In the rows, 128 means zero.
Each row is followed by its class.
[132 162 137 119 137 151 133 117 112 129  90 195 152  85 141 159 111 127
 173 170 150 140 135 115 117  94 148 132  99 151 149 108 123 126 123 151
 138 141 147 127 111 128  95  94 135  91 131 112 134 169 139] -> S
[146 144 132  98 148 159  95  95 123  94 138 129 107 100  96 119  37  79
 172  91 125 123 114  85 112 119 158 165  97 172 188 125 109  68 158 143
 103 137 159 113  99 135  99 157 120 120 121 144 121 132 136] -> X
[119 135 107  67 122 109 113 127 137  92 121  89 132 146 133 151 128 131
  97 158 103  87 128 138 149 133 167 149 127  76 142  70 146 136 111  90
 135 140 141 111 136 137 150 138 150 144  48 120 151  88 115] -> H
[110 114 118 116 108 122 109 107 146 129 152 126 112 140 144  93 104 142
 181 129 147  89 112 138 133 126 120 139 130 161 136 120 140  74 156 124
 129 102 126  99 152 154 140 186 132 140 132 132 132  98 126] -> F
[109 126 134  76 156 126 119 125 148 132 120 143 117 118 140 130  93 103
 202 100 143 117 124 131 134  48 136 136 109 168 179  70 115  53 163 169
 136  84 151  91 125 155  94 161 158 116 138 133 148 144 120] -> H
[121  92 120 150 122 125 113 139 102 173 136 143  92 132 185 124 178 159
 112 119 154 112 124 147 128 131 129  62 163 110 106 124 157 157 149 131
 144  96  98 146 164 145 135 115 100 182  92 127 141 109 114] -> P
[120 109 121 135 142 124  93 104 130 161 136 160 115 138 125 109  97 100
 191  84 140 127 126  99 107  94 118 129 113 207 151 116 117 109 147 174
 103 111 140 111 111 145 105 151 142 111 169 170 157 161 154] -> W
[109 118 132 150 116 144 128 142 110 130 109 126 108 125 121 113 147  91
 128  82 118 189 161  99  93 111 105 127 143 148 117 125 105 166 112 173
 134 111 152 125 133 138 138 112 152 134 153 139 116 139 154] -> D
[102 127 108 125 102  89  90 148 149 181 135 138 132 174 134 124 184 164
 112 133 111 101 147 128 121 130 143 133 161 133  96 100 144 176 106 122
 115 121 139 122 139 143 131 122 147 118  69 144 160  81 132] -> U
[118 128 137 105 162 127 102 119 145 146 133 160 115 126 127 107  87 115
 182 111 137 111 121 105 117  94 130 118 114 170 169  99 118  60 162 163
 124  95 166 105 126 147 121 158 140 137 146 141 131 119 122] -> X
[113 125 139 124  70 114 130 154 129 119 133 149 165 125 119 148 143 117
 165 142  93 140 101 125 123 149 135 130 117 133 128 111 123  95 117 107
  99 131 149  99 129 133 106 157 127 118 161  77 127 113 139] -> U
[115 104 128  82  94 102 152 178 154  87 123 110 141 157 134 165 147 142
 126 199 108  97  98 185 160 144 152 176 135  50 129  86 133  59 118  64
 133 137 150  86 150 138 152 180 143 131  95  57 120  60  86] -> U
[116  97 132  75 128 109 116 124 165 126 133 128 100 144 140 111 114 156
 150 137 159  98 108 144 152  84 123 130 137 132 156  87 145  46 144 121
 143 104 133  92 147 161 127 148 145 120 109 123 139  99 110] -> C
[107  80  96 132 118 100  88 122 152 172 168 133  89 180 144  95 154 156
 159 120 154  90 104 140 121 113 108 106 156 183 123 129 139 119 133 133
 129  95 105 118 157 160 117 166 128 151 116 146 151  94 119] -> W
[ 81 114 134 173  94  86 127 173 135 185 138 146 168 157 163 144 226 138
 174 131 111 160 146 140 112  93 117  87 146 144  96 117 108 133 112 160
 130  83 150 109 165 145 105 125 147 108 223  77 142 133 116] -> E
[ 80 104 142 127 140 100 147 178 170 195 106 128 116 164 191 103 231 162
 132 135 156 155 163 155 123  60  93  91 184 122 110  85 122 114 113 185
 178  61 153 130 167 174 144 121 172 143 155 131 142 102 111] -> Q
[121 127 105 118  98 105  94 122 131 146 135 110 122 164 111 119 153 155
  79 128 109 105 134  98 130 150 147 147 147 131 106 112 146 181  99 102
 108 142 124 136 126 135 138 100 136 104  80 139 156 108 140] -> C
[118 162 118  73 150 129 125 132 140 106  96 114 146 127 136 135 111 119
 122 147 116 102 142 105 136 115 173 168 120 103 153  88 123 123 117 125
 123 142 150 118 100 132 130 122 166 112 113 133 158 120 125] -> Q
[125 118 118 102 141 132 127 139 125 124  99 176 151 111 157 151 124 133
 121 201 144 123 118 128 124 106 149 127 108 118 149 119 136 120 126 118
 132 150 137 134 125 137 113 109 131 122  98 110 146 159 141] -> W
[130  91 112 135 115 125 134 143 100 138 139 131  90 136 177 125 175 166
  96 150 148  92 113 159 140 148 135  85 164  73 112 124 164 150 142  99
 144 112  89 141 170 140 150 123  92 191  60 112 123  79  98] -> P
[164 133 117  91 135 170 150  91  75  52 115 109  89  97 116 124  64 113
 124 163 132  95 108 122 168 175 156 140 116  70 157 112 153 108 145  80
 119 167  99 134 127 131 146 131 115 163  47 113 122 102 107] -> Q
[107 131 110  93 128 101 103 135 138 142 114 123 130 147 142 132 150 134
 107 115 115 120 144 109 111 101 155 130 143 127 125  94 122 164 119 139
 144 115 144 101 125 140 134 114 164 137 107 136 155 107 118] -> D
[130 144 127  77 134 123 109 121 135 122 107 137 139 125 122 131 103 128
 112 127 111 101 137  92 134 102 161 153 118 122 142  91 131 132 119 136
 108 133 148 122 101 134 127 102 158 115 112 130 146 148 140] -> C
[162 140 113 124 136 172 142 100  75  36 131 100 109  77 111 145  59  90
 135 153 122 115 121 115 159 159 167 164 100  76 154 124 144 123 156  86
 107 178 116 117 124 115 143 124 109 155  58 100 109 128 109] -> E
[151 126 118  90 120 162 129 104  97  65 112 116 107  90 151 123  68 110
 148 150 138  94 121 140 155 121 166 147 104  75 150 105 139 100 163 103
 116 146 128 124 118 144 151 150 115 177  68  99 111 125 110] -> F
[113 134 142 139 141 130 121 130 122 168  89 203 168  99 171 157 149 134
 135 150 143 156 136 115 105 107 133  79 113 144 137 122 132 132 131 145
 131 133 141 152 122 126  92  78 126 104 143 131 163 163 164] -> P
[108 145 140 173 132 139 108 126 106 194 107 220 148 111 141 135 157 144
 155 126 125 173 151  78  74 101 129  78 124 204 119 161 119 159 126 177
 121 119 153 173 131 143  64  69 121  99 159 148 149 183 164] -> X
[146 148 121 106 119 160 146 114  87  90  96 158 142  97 117 148 103 129
 118 200 135 121 126 102 130 165 154 147 107 122 137 145 148 121 107  94
 121 184 114 152 118 124 105  97 122  87  89 125 143 147 148] -> Q
[131 111 134 116 134 140 114 124 108 140 113 172  99 107 155 119 135 139
 153 125 138 107 129 128 135 100 136  85 138 124 130 101 143 131 169 151
 121  99 117 141 136 151 115 129 120 173  94 132 123 123 112] -> U
[109 109 144 103 149 120 111 125 145 141 129 134 113 126 166 126 113 112
 174  96 153 122 118 134 115  91 126 128 127 147 165  98 127  64 159 161
 135  92 154  89 135 147 122 160 139 126 150 140 145 118 134] -> P
[110 132 138 106 162 133 100 120 142 154 123 155 120 115 134 123 100  96
 213  76 138 144 128 109 114  55 124 124 106 216 163  95 117  81 169 191
 133  78 148 107 123 151  86 144 153 110 174 160 158 182 132] -> H
[139 150 124 206 125 160 105  98  54 180 138 183 113 101 124 109 132 116
 194  65 138 154 146  80 107 138 123  93 125 218 103 142 129 213 147 181
 101 110 119 168 120 121  98  88  95 136 140 165 133 177 134] -> S
[100 125 169 110 161 140 129 147 136 144  81 158 123 101 145 112 123  93
 160  78 129 192 164  96 116  33 116 110 131 152 154  74  97  95 142 216
 130  85 186 124 107 161 124 111 175 122 189 128 127 181 164] -> C
[149 141 131 124 116 178 124 122  76  34 121  78 102 107  69 119  58  60
  96 121  90 160 133  98 123 171 151 187 125  99 160 130 112 120  95 105
  88 184 165 125 111 124 161 145 118 141  65 116  92  90 154] -> X
[125 129 134  52 163 137 142 120 148  85 113 117 115 114 139 118  60 107
 182 152 149  98 116 124 148  94 142 168 106 122 195  86 124  18 159 137
 136 115 151  83 117 148 121 177 151 116 121 128 139 110 111] -> Q
[139 139  98 102  89 126 105 103 117  92 136  91 125 142  85 125 107 127
  82 127 101 102 126  88 135 176 161 180 123 124 126 117 148 162 104  79
  91 167 127 131 114 128 133 107 128 104  58 130 144 101 142] -> C
[112 138 109  62 122 117 104 131 154  95 112 103 143 140 145 126 106 143
 107 175 119  66 123 139 142 119 181 173 121  73 141  74 138 109 122  82
 128 150 149  93 114 153 181 161 162 137  83 109 142  85 121] -> F
[130 138 133  97 160 137 118 107 133 111 125 137 111 115 124 125  70 107
 204 122 153 109 116 122 134  96 129 157 104 150 170  86 112  76 154 161
 138 111 152  79 113 134 125 167 144 109 131 136 124 121 112] -> S
[138 134 122 100  72 130 156 150 121  68 129 110 167 125  96 162 108  97
 145 168  82 108 100 132 136 172 154 174 105  91 137 119 118  93 111  70
  88 153 149 109 119 130 114 163 124 116 119  50 112  96 124] -> U
[138 154 133 140 130 157 132 114  94 124  99 193 154  83 135 159 109 125
 168 174 145 143 126 106 113 120 143 132 100 166 146 128 127 134 126 139
 128 153 142 130 109 121  98  98 116  90 129 124 135 181 148] -> S
[155 137 131 132 129 174 109 111  82 128 113 187 123  77 115 118  78  93
 177  95 125 134 135  88 125 120 146 122 102 177 141 127 130 131 173 156
  85 128 124 150 102 135  81 117 104 127  92 133 121 171 145] -> U
[110 105 127 110 123 131 138 160 129 113 106 104 102 134 140 117 149 113
 102 125 124 163 151 129 117  88 121 135 156 108 133 101 114 134 109 147
 153 117 152 105 137 156 155 135 155 150 102 121 119  98 129] -> D
[ 84 127 160 128 151 129 118 145 131 168  86 172 135 109 176 100 142 101
 195  80 138 193 172 122 104  19 114 104 138 161 136  80  97  92 135 231
 134  76 185 104 119 166 135 138 182 138 215 139 132 168 161] -> F
[127 147 121 154 108 142 124 118 104 162 104 171 148 123 128 136 158 147
 127 178 137 138 142  94 113 155 126 114 121 162 108 156 143 161 103 118
 125 150 108 175 131 128  94  76 121  76 134 143 163 160 155] -> Q
[120 124 119 154  64 108 131 160 115 117 157 115 153 153 107 139 164 135
 120 152  81 132  97 122 117 185 143 136 137 126 116 147 125 129  90  75
 101 144 143 126 149 125 126 142 106 130 134  81 124  86 116] -> X
[118 120 129  92 157 125  99 127 154 111 136 114  95 136 125 122  84 123
 152 141 135 106 111 128 130 106 140 144 117 126 169  97 123  48 156 126
 141 115 161 101 134 147 140 177 134 142 103 130 135  93 107] -> X
[ 94 147 151 151 165 120 124 139 129 213  85 224 166 102 181 145 183 152
 182 144 155 177 148 122 105  57 112  72 119 184 129  88 113 141 142 211
 162  86 157 148 130 137  83  87 141  97 191 146 154 183 127] -> S
[108 133 136 169  82 113 117 147 108 153 136 139 174 132 136 140 170  95
 169  79  99 166 118 106  90 151 127 102 124 160 123 132 107 142 115 142
  93 108 151 134 127 115  90 118 121 118 223  99 141 140 151] -> P
[110 112 127  86 106 100 154 163 130 106 118 127 158 137 155 153 154 121
 138 144 105 132 108 145 121 101 142 126 128 100 142  97 105  84 118 123
 142 108 152  83 141 139 120 149 146 148 167  67 124 114  94] -> D
[131 141 120  93 113 149 131 110 121  93  95 166 157  95 153 145  92 133
 157 189 141 114 126 126 124 105 154 144  91 116 138 124 133  85 131 111
 125 153 141 126 120 144 111 124 132 117 106  86 129 162 152] -> F
[151 138 126 124 113 171 143 115  96  42 123  86 107 104  89 124  69  83
 141 130 125 156 129 115 132 140 136 185 122 113 158 112 113 115 100 111
 118 163 149  98 116 132 153 152 121 123  70 106  92  97 143] -> S
[115 119 121  90 133 122 147 149 132 128  83 169 147 113 168 163 161 161
 109 215 149 115 118 145 127 102 135 106 118  99 126 110 142 124 126 111
 170 139 129 129 144 144 118  94 148 124 100 100 144 136 109] -> D
[125 166 114 143 113 130  90 119 120 143 129 138 146 137  99 125 123 124
 147 116 107 115 143  91 111 142 159 156 116 159 122 102 120 194 111 125
 107 143 152 123  98 118 141 116 136  97 110 146 141 129 141] -> S
[106 131 158 124 155 149 119 149 113 131  93 155 113 106 141 112 119  90
 144  94 113 184 165  93 101  57 131 117 138 138 159  92  96 109 123 202
 119 103 193 120 121 154 134 126 154 148 140 127 110 136 156] -> X
[106 164 145 199 134 147 126 101 100 231 100 232 172 110 147 115 176 128
 179  83 141 195 171  69  80  89  94  74 116 252 106 148 118 162 117 213
 100 101 135 178 128 137  50  48 135  56 217 181 172 232 176] -> Q
[ 90 114 115 151 138 103 131 152 142 197 118 197 147 134 196 140 222 193
 131 189 155 134 146 142 118  59 123  74 153 148 109 115 150 136 119 149
 155 101 116 138 170 148 101  85 133 130 139 109 156 141 115] -> E
[123 143 131 137 120 166 106 112 104 111 103 126 122  93 126  94  87  67
 168  77 121 180 160  97 103  83 128 157 115 169 141 121 101 126 121 181
  97 119 155 120 100 151 134 136 142 133 166 133 114 166 179] -> F
[119 127 109  80 107 110 113 145 141  90 126  97 127 154 118 143 138 159
  92 188 102  68 113 147 148 169 165 170 147  63 120  93 155 144 112  55
 121 169 134 109 130 144 157 146 144 133  19 114 140  48 116] -> U
[149 148 139  67 163 166 139 122 105  66  81 161 161  63 144 168  37  79
 145 168 137 134 120 109 121 108 170 138  72  85 184 115 123  67 139 124
 128 171 160 118  97 127  99 114 126 109  96  93 127 162 161] -> P
[134 129 132 123 144 151 116 112  85 139 102 159 101  92 143 144 114 105
 170  97 133 136 147 114 138  84 142  92 116 147 137  98 129 146 161 164
 129 102 116 148 117 138 100 103 126 159 118 136 146 173 127] -> H
[ 94 119 127 187  80  91 125 168 120 166 152 134 178 151 140 145 214 141
 158 126  96 162 133 129 109 133 122 107 147 157  93 138 118 144  99 129
 113 112 139 120 154 121 108 118 127 116 218  91 146 141 123] -> E
[109 116 132 138 119 121 122 148 119 159 104 172 148 126 173 156 178 160
 118 177 149 134 130 137 105 132 135 100 128 117 115 138 148 144 125 119
 149 138 133 156 147 137 103  90 115 104 109 121 153 131 144] -> P
[124 132 113 211 121 152  73 111  64 196 142 182 130 125 124  98 151 107
 176  48 117 149 146  58  90 136 123  86 125 228  96 160 116 229 147 184
  75 110 119 190 111 138  75  89 109 139 153 171 148 199 162] -> W
[131 132 127 148 135 148 105 124  78 148 110 165 113 100 130 126 130 117
 156 108 126 141 139 103 137 120 138  93 114 165 121 111 145 169 160 151
 125 111 104 162 131 130 113 105 117 141 114 154 149 173 130] -> H
[164 101  88  99 132 153 122 131  86  72 132 115  90 121 125 123  85 119
 101 170 132  77 106 134 164 152 164 142 125  73 141 112 151 136 142  76
 112 159  91 128 127 129 163 145 104 188  22 110 117 104  99] -> W
[128 132 101 148  77 113  99 104 115 146 146 104 124 169  99 120 153 154
  88 105 102 103 133  85 119 184 144 146 148 143  87 145 149 217  92  94
  93 154 120 151 126 133 125  84 128 102  93 146 154 121 150] -> C
[ 88 148 131 121 153  97  96 155 162 180 105 155 141 153 162 131 176 164
 147 140 134 117 148 131 123  70 144 116 144 134 130  57 115 153 131 167
 160  88 160 103 134 141 148 125 168 122 128 135 155 110 104] -> S
[103 131 141 111 103 107 158 163 121 135 116 133 161 136 156 143 166 119
 160 145 114 140 121 123 124 123 139 128 126 107 146  96 109  83 113 138
 129 108 154 104 136 139 112 146 142 106 204  84 136 124 117] -> Q
[108  96 131 120 156 115 126 153 117 153 110 150  97 135 192 136 171 165
 114 150 158  98 128 165 139 110 136  77 143  56 122  89 148 119 165 132
 169  95 123 140 159 153 154 129 125 187  89 114 135  96  95] -> P
[102 117 133 159  77  98 132 154 122 175 132 158 165 146 146 143 189 124
 169  85 102 154 126 102  89 114 117  86 137 168 106 133  95 156 114 154
 123  90 147 111 139 128  92 108 141 127 224  96 137 153 126] -> D
[136 143 129 110  86 141 150 130  87  57 125 122 174 102  89 154  82  69
 151 124  79 146 103  99 113 180 155 158  86 122 150 134 100 108 120  93
 100 162 155 113 108 110 108 146 123 116 172  73 114 140 134] -> D
[ 94 105 150 137 147 107 107 156 131 215 101 217 108 117 192 118 203 170
 175 116 150 140 146 139 125  48 113  32 157 149 108  86 134 138 175 207
 151  55 123 143 150 162  97 116 144 167 146 144 145 139 113] -> U
[ 93 117 142 138  85  98 133 182 147 137 120 135 160 150 140 150 185 129
 175 156  99 136 115 151 119 124 129 125 133 117 117 100 112  98 136 121
 126 100 163 120 146 141 116 161 141 122 187  81 126 110 112] -> U
[ 91 121 130 188  76  86 122 175 118 197 138 154 155 171 145 140 237 170
 173 135 111 141 123 149 118 137 110 104 155 149  79 109 111 168  98 136
 136  93 133 122 150 123 122 130 127 104 200 100 141 117 109] -> S
[123 144 153 100 167 144 130 149 110 117  71 188 151  83 158 167 110 126
 131 208 123 146 134 111 122  95 157 111  99  99 150 114 128 102 136 144
 146 149 171 134 122 143 121 102 140 116 111 116 136 166 139] -> X
[158 126 126 105 138 159 129 118  95 109 108 149 102  89 137 120  89 120
 120 132 139 118 123 105 152 105 149 114 111 111 149 108 145 116 164 141
 122 118 108 151 127 140 121 105 109 157  99 115 118 171 110] -> C
[ 81 108 153 111 158  94  92 149 160 207 118 167 107 144 176 125 175 141
 210  89 153 132 140 137 116  24 108  79 140 188 145  72 113  91 170 213
 167  40 150 110 146 168  97 144 167 126 187 159 167 159 116] -> H
[131 112 116 146  87 141 117 130 101  99 143  88  94 146  99 105 132 119
  93 121 108 137 138 108 112 156 123 121 164 105 118 139 122 149  84 114
 114 143 144 129 152 145 152 130 119 165  56 116  92  63 143] -> X
[ 97 137 116  90 156 101 133 154 152 110 112  96 153 134 154 155 151 138
 117 184 116  98 141 146 142 100 161 152 134  59 141  66 130 123 130 113
 142 135 169  89 133 142 159 122 175 132  92 101 149  99 103] -> E
[122 119 142 129 110 140 139 122 118 123 120 127 114 121 119 101 135 111
 121  95 127 166 147  99 119 106 106 129 147 154 124 122 126 131 103 165
 115 115 147 134 136 157 128 107 147 123 125 123 113 139 168] -> C
[140 123 120 143 115 173 118 115  86  79 129 103 114 110  93 108  83  47
 128  87 103 170 144  88 104 139 129 174 123 159 144 142  99 153 112 154
  77 142 150 131 103 135 134 140 126 141 111 134 102 144 175] -> W
[130 122 112 147 112 138 108  96 127 102 170 108 116 122 104 115  80 103
 186 107 130 124 116 108 125 145 131 157 120 186 143 150 143 106 135 110
  99 150 133  91 135 133 119 150 122 110 125 141 136 126 146] -> E
[ 94 116 168 103 159 129 133 148 136 140  88 147 120 115 156 111 140 109
 139 101 133 190 161 115 126  44 110 113 146 133 149  72 106  90 133 204
 141  84 183 115 130 166 134 116 171 130 155 116 127 147 152] -> C
[ 86 123 114 119 117  81  88 158 147 185 125 118 122 182 153 139 214 169
 110 121 119 108 147 142 119  94 141 115 162 120 106  77 125 175 116 140
 157  94 133 131 155 146 127 110 157 125  95 137 170 111 110] -> H
[107 116 139 139 106 137 120 146 129 130 115 131 100 132 125 115 149 112
 134 107 121 169 150 122 112 102 112 136 165 143 124 116 116 139 104 160
 115 114 146 123 141 149 124 135 147 129 104 118 119 102 167] -> U
[103 122 161 116 152 145 134 151 126 110  93 135 102 110 144 127 117 102
 138 124 122 169 151 112 107  63 131 116 138  99 164  86 100  86 121 167
 140 116 193 107 127 163 159 134 154 157 128 106 110 122 154] -> X
[143 146 145 113 143 181 119 119  90  60 110 109 105  86  91 117  48  48
 141  93  98 174 151  73 104 109 144 161 117 135 168 132  87 113 117 160
  93 143 177 120  94 133 132 135 128 139 102 118  94 131 172] -> X
[104 101 128  80 139 103 123 135 159 121 121 107  95 146 146 140 126 144
 167 147 153  92 111 170 162  88 128 138 136 116 155  70 139  57 154 117
 171  97 125  92 159 155 133 175 158 124  97 126 153  91 103] -> H
[115 105  96 161  69 122  93 108 132 142 179 107  89 170 114  87 137 162
 157 116 139  94 104 146 124 174 119 155 149 174 101 152 154 124 130  81
 112 131  99 116 151 144 146 170 112 134 123 145 142  90 123] -> F
[150 120 118 133 122 161 132 117  57 100 113 143 102  95 121 130  99 108
 131 122 113 126 127  99 128 154 146 115 117 131 123 137 138 173 160 122
 123 146 108 141 117 128 132 113 108 169  96 135 125 149 115] -> D
[107 138 135 135 128 125 131 137 127 190  92 195 152 123 177 140 190 169
 146 171 150 133 151 110 111  92 121  92 134 163 114 126 134 134 121 163
 147 110 123 159 137 145  83  78 138  98 156 142 163 168 136] -> Q
[134 116 128 104 111 137 126  98 135  87 140 108  98 125  97 122  69 121
 148 132 139 112  97 113 146 146 126 161 115 147 145 131 143  81 136  92
 115 144 126 109 128 137 127 142 131 103 110 127 133 124 140] -> C
[113 119 136 156 104 149 105 141 115 145 121 142 116 125 119 108 148 102
 144  90 115 176 159 103 105 118 112 126 162 180 111 130 123 164 108 164
 100 123 151 135 130 152 114 120 136 117 103 142 126 117 180] -> U
[126 127 132 123  61 123 137 150 116  95 134 134 157 123 103 152 124 101
 166 141  87 130 103 121 120 161 145 154 114 121 134 128 111 106 118 100
  87 142 146 101 119 122  97 156 121 105 146  73 113 113 140] -> U
[138 124 126  80 144 138 120 120 137  63 130  95 104 124 106 135  52 107
 147 162 129  93 100 125 144 141 153 178 105  91 181 103 125  42 150  89
 129 148 161  88 124 140 148 174 130 133  74 114 113  75 105] -> X
[111 125 140 154 125 140 130 137 118 134 122 124 104 133 136 110 154 127
 143 112 136 161 147 126 119 100 108 130 161 151 127  96 114 150 107 165
 140 112 151 112 137 144 156 136 138 143 114 131 116 103 135] -> S
[124 134 123 173  51 118 154 140  98 131 152 116 161 153 110 129 174 131
 140 136  91 142 112 112 120 207 125 127 139 144  99 153 136 145  85  85
 100 149 122 138 148 120 121 130 112 106 179 109 141 123 135] -> Q
